Below are the code and all the weights of a small trained network. Each question names an input and a class and asks about switching units off, where a switched-off unit gives its printed mean instead of its output.

import numpy as np


def w(rows, s, z=0):
    codes = np.array(rows[::2]) - 128.0
    scale = np.full(codes.shape[1], s)
    scale[-1] = z or s
    return codes * scale


def f(y):
    return np.maximum(y, 0)


def log_softmax(a):
    a = a - a.max(-1, keepdims=True)
    return a - np.log(np.exp(a).sum(-1, keepdims=True))


def net(x, mask):
    res = np.array(x, float).reshape(1, 8) / 4 @ E
    y = f(res @ A[0][:, :-1].T + A[0][:, -1])
    res = res + np.where(mask, y, B[0][:, -1]) @ B[0][:, :-1]
    return log_softmax(res[-1] @ U[:, :-1].T + U[:, -1])


A, B = {}, {}
E = w([
[130,131,128,120,122,126,130],'x0',
[169,49,2,125,166,144,108],'x1',
[127,123,132,138,137,130,129],'x2',
[125,121,133,147,144,130,128],'x3',
[122,183,39,196,125,77,217],'x4',
[138,177,136,56,251,47,103],'x5',
[116,110,139,175,164,133,128],'x6',
[197,165,122,196,74,63,60],'x7',
],0.009)
A[0] = w([
[146,176,115,73,230,44,68,136],'neuron 1',
[70,203,205,150,112,106,177,101],'neuron 2',
[132,111,128,176,83,186,118,158],'neuron 3',
[100,110,116,124,87,152,139,162],'neuron 4',
[117,113,137,87,165,123,174,13],'neuron 5',
[168,81,122,156,61,183,155,115],'neuron 6',
[124,152,81,145,117,65,254,114],'neuron 7',
[107,148,169,148,82,149,150,130],'neuron 8',
[138,176,84,153,116,117,189,139],'neuron 9',
[130,101,177,96,135,158,25,73],'neuron 10',
[90,154,96,154,142,58,183,134],'neuron 11',
[105,114,103,157,67,165,102,124],'neuron 12',
[100,65,166,81,103,130,82,97],'neuron 13',
[162,110,56,132,136,147,126,78],'neuron 14',
[160,85,154,106,139,147,72,151],'neuron 15',
[171,166,146,158,102,77,77,94],'neuron 16',
[172,151,119,165,104,95,58,121],'neuron 17',
[117,200,218,139,111,136,119,67],'neuron 18',
[168,44,43,115,143,123,102,79],'neuron 19',
[8,85,124,58,174,141,214,174],'neuron 20',
[58,130,101,79,137,185,161,67],'neuron 21',
[169,148,121,161,112,84,73,97],'neuron 22',
],0.01,0.0011)
B[0] = w([
[80,188,114,109,126,89,255,255],'neuron 1',
[126,148,71,59,192,129,38,230],'neuron 2',
[62,183,158,109,146,107,198,207],'neuron 3',
[123,160,120,130,135,139,174,175],'neuron 4',
[144,134,163,150,141,162,147,169],'neuron 5',
[65,165,123,104,160,96,182,217],'neuron 6',
[134,74,129,191,76,83,89,214],'neuron 7',
[88,153,81,115,186,142,114,193],'neuron 8',
[144,50,122,162,97,97,99,188],'neuron 9',
[125,69,111,204,40,62,117,221],'neuron 10',
[93,67,147,160,79,101,104,189],'neuron 11',
[98,197,153,123,150,116,171,196],'neuron 12',
[130,77,100,207,78,77,126,199],'neuron 13',
[95,151,87,113,138,143,54,180],'neuron 14',
[102,89,106,134,101,62,117,193],'neuron 15',
[175,119,137,124,149,178,143,199],'neuron 16',
[216,140,213,159,135,200,159,199],'neuron 17',
[92,139,59,72,141,135,79,219],'neuron 18',
[114,164,82,33,194,141,68,215],'neuron 19',
[197,131,184,171,115,183,123,249],'neuron 20',
[196,155,197,134,117,150,110,199],'neuron 21',
[195,159,176,125,129,210,138,191],'neuron 22',
],0.008,0.0099)
U = w([
[74,182,117,125,123,83,244,254],'0',
[125,62,108,184,38,52,71,42],'1',
[112,160,60,77,166,148,6,82],'2',
[225,146,178,155,103,221,134,109],'3',
],0.013,0.00068)

Each question gives the input, the list of numbers given to net, and the class t.
The units are the neurons (one row each of A and B). Each row of codes is followed by its name. A weight is (code - 128) times the scale printed after its matrix; where a second scale follows, it is the last column's (A, B and U).
mask holds one flag per neuron, in row order. A switched-off neuron (its flag False) gives its mean, the last column of its row in B, instead of its output. The means were averaged over made-up inputs and are rounded, as every weight is.
A unit's drop is (log p(t) with every unit on - log p(t) with that unit switched off) / (log p(t) with every unit on - log p(t) with every unit switched off).
The circuit of an input: a set's keep is (log p(t) with only the set's units on - log p(t) with every unit switched off) / (log p(t) with every unit on - log p(t) with every unit switched off). Starting from the 12 units with the biggest drops (on a tie, the unit counted first), units are removed one at a time, each time the one whose removal leaves the highest keep (on an exact tie, the one counted first), for as long as the keep stays at least 0.8.
circuit, biggest first: the units of the circuit, biggest drop first
k most important neurons: the k neurons with the biggest drops, biggest first
drop of u: that unit's drop, to one decimal
input [-3,6,5,2,-5,-7,-8,-2], class 0: circuit, biggest first => [neuron 6]
input [-7,-6,-6,-5,6,-2,7,-2], class 1: circuit, biggest first => [neuron 7; neuron 9]
input [1,-5,0,8,4,-2,4,0], class 2: circuit, biggest first => [neuron 2; neuron 1]
input [0,8,1,-6,-8,-2,0,2], class 1: 2 most important neurons => [neuron 10; neuron 13]
input [-7,0,-8,-5,5,-4,-3,0], class 1: 2 most important neurons => [neuron 1; neuron 7]
input [-4,-4,-1,-8,2,-5,4,-7], class 3: 2 most important neurons => [neuron 20; neuron 1]
input [-7,7,-2,-5,3,-2,-2,7], class 2: 2 most important neurons => [neuron 19; neuron 14]
input [7,-4,8,6,-5,3,7,-4], class 1: circuit, biggest first => [neuron 10; neuron 13]
input [-7,5,2,7,-6,-2,-5,7], class 3: 3 most important neurons => [neuron 17; neuron 22; neuron 7]
input [8,-4,-8,2,-6,-3,0,8], class 3: 4 most important neurons => [neuron 17; neuron 22; neuron 16; neuron 7]
input [-3,5,-6,6,-3,3,3,-6], class 3: 4 most important neurons => [neuron 20; neuron 2; neuron 18; neuron 21]
input [-7,-7,4,-3,3,6,3,-4], class 2: 2 most important neurons => [neuron 2; neuron 18]
input [-2,7,-3,-3,6,-5,-3,-1], class 2: 2 most important neurons => [neuron 19; neuron 14]
input [-1,5,3,1,-3,-6,-6,-1], class 0: circuit, biggest first => [neuron 6]
input [-3,4,1,-6,7,4,-6,7], class 1: 4 most important neurons => [neuron 7; neuron 11; neuron 9; neuron 20]
input [2,-8,-5,0,6,-7,-2,-7], class 2: 2 most important neurons => [neuron 2; neuron 1]
input [-6,0,-1,-3,-5,-7,-5,6], class 0: 2 most important neurons => [neuron 6; neuron 3]
input [-5,3,-4,7,-3,5,5,5], class 0: 3 most important neurons => [neuron 1; neuron 20; neuron 21]
input [-4,-3,2,1,-1,3,0,-6], class 3: drop of neuron 20 => 0.2
input [6,-6,8,7,-4,-1,-3,-4], class 2: circuit, biggest first => [neuron 2]
input [1,1,0,5,-3,7,1,4], class 0: drop of neuron 1 => 0.9
input [-3,-2,-3,8,0,3,5,8], class 3: drop of neuron 1 => 0.0
